Below is a small trained network, with its code and all its weights. Each question gives an input and a class and asks what happens when units are switched off, that is, made to give their printed mean instead of their output.

import numpy as np


def w(rows, s, z=0):
    codes = np.array(rows[::2]) - 128.0
    scale = np.full(codes.shape[1], s)
    scale[-1] = z or s
    return codes * scale


def f(y):
    return y / 2 * (1 + np.tanh(0.7978845608 * (y + 0.044715 * y**3)))


def log_softmax(a):
    a = a - a.max(-1, keepdims=True)
    return a - np.log(np.exp(a).sum(-1, keepdims=True))


def net(x, mask):
    res = np.array(x, float).reshape(1, 7) / 4 @ E
    y = f(res @ A[0][:, :-1].T + A[0][:, -1])
    res = res + np.where(mask, y, B[0][:, -1]) @ B[0][:, :-1]
    return log_softmax(res[-1] @ U[:, :-1].T + U[:, -1])


A, B = {}, {}
E = w([
[176,254,29,150,36,151],'x0',
[34,211,84,142,6,26],'x1',
[87,96,105,222,131,193],'x2',
[109,92,51,81,75,218],'x3',
[164,51,118,194,52,147],'x4',
[184,28,25,215,212,27],'x5',
[88,157,35,99,135,135],'x6',
],0.0062)
A[0] = w([
[114,152,79,92,102,133,109],'N1',
[178,126,103,139,131,119,94],'N2',
[71,127,152,97,162,77,116],'N3',
[89,179,114,74,156,218,181],'N4',
[171,112,99,4,85,100,156],'N5',
[137,186,166,119,183,91,2],'N6',
[109,118,133,130,94,172,53],'N7',
[70,222,71,166,115,148,89],'N8',
[236,166,94,177,128,167,153],'N9',
[97,139,140,106,185,78,126],'N10',
[126,132,154,131,136,130,26],'N11',
[225,72,167,93,98,51,84],'N12',
[151,75,44,123,171,110,162],'N13',
[121,132,153,134,129,136,36],'N14',
],0.015,0.0021)
B[0] = w([
[77,143,144,89,89,126,182],'N1',
[112,84,151,120,188,159,160],'N2',
[198,92,179,159,162,166,180],'N3',
[35,190,44,133,73,166,206],'N4',
[73,163,91,147,102,201,185],'N5',
[132,36,124,147,154,113,173],'N6',
[124,169,90,128,222,59,151],'N7',
[100,112,107,75,161,254,245],'N8',
[190,53,203,186,138,13,214],'N9',
[151,149,108,210,88,43,181],'N10',
[154,119,77,121,93,110,129],'N11',
[80,192,74,108,111,150,195],'N12',
[217,133,223,140,141,36,235],'N13',
[163,148,45,81,125,75,128],'N14',
],0.0094,0.011)
U = w([
[120,189,166,147,106,182,2],'0',
[238,60,253,180,169,24,254],'1',
],0.0065,0.00061)

Each question gives the input, the list of numbers given to net, and the class t.
The units are the neurons (one row each of A and B). Each row of codes is followed by its name. A weight is (code - 128) times the scale printed after its matrix; where a second scale follows, it is the last column's (A, B and U).
mask holds one flag per neuron, in row order. A switched-off neuron (its flag False) gives its mean, the last column of its row in B, instead of its output. The means were averaged over made-up inputs and are rounded, as every weight is.
A unit's drop is (log p(t) with every unit on - log p(t) with that unit switched off) / (log p(t) with every unit on - log p(t) with every unit switched off).
k most important neurons: the k neurons with the biggest drops, biggest first
drop when u is switched off: that unit's drop, to one decimal
input [0,-3,-7,2,3,0,2], class 0: most important neuron -> (N5)
input [5,8,8,3,8,6,7], class 1: 2 most important neurons -> (N13; N9)
input [0,5,-7,-4,-1,5,-5], class 0: 4 most important neurons -> (N12; N9; N13; N5)
input [-4,-3,-4,-1,8,-2,4], class 0: 3 most important neurons -> (N9; N13; N12)
input [0,-3,-5,-3,1,-1,-8], class 0: 2 most important neurons -> (N12; N13)
input [6,1,1,3,-6,8,6], class 1: 2 most important neurons -> (N13; N9)
input [-6,-4,8,-4,4,-5,-7], class 0: 2 most important neurons -> (N9; N13)
input [-3,1,-6,2,0,0,-4], class 0: drop when N9 is switched off -> 0.2
input [-6,-8,8,3,2,-8,-6], class 0: drop when N6 is switched off -> 0.0
input [2,8,-6,-6,1,1,-1], class 0: drop when N9 is switched off -> 0.2
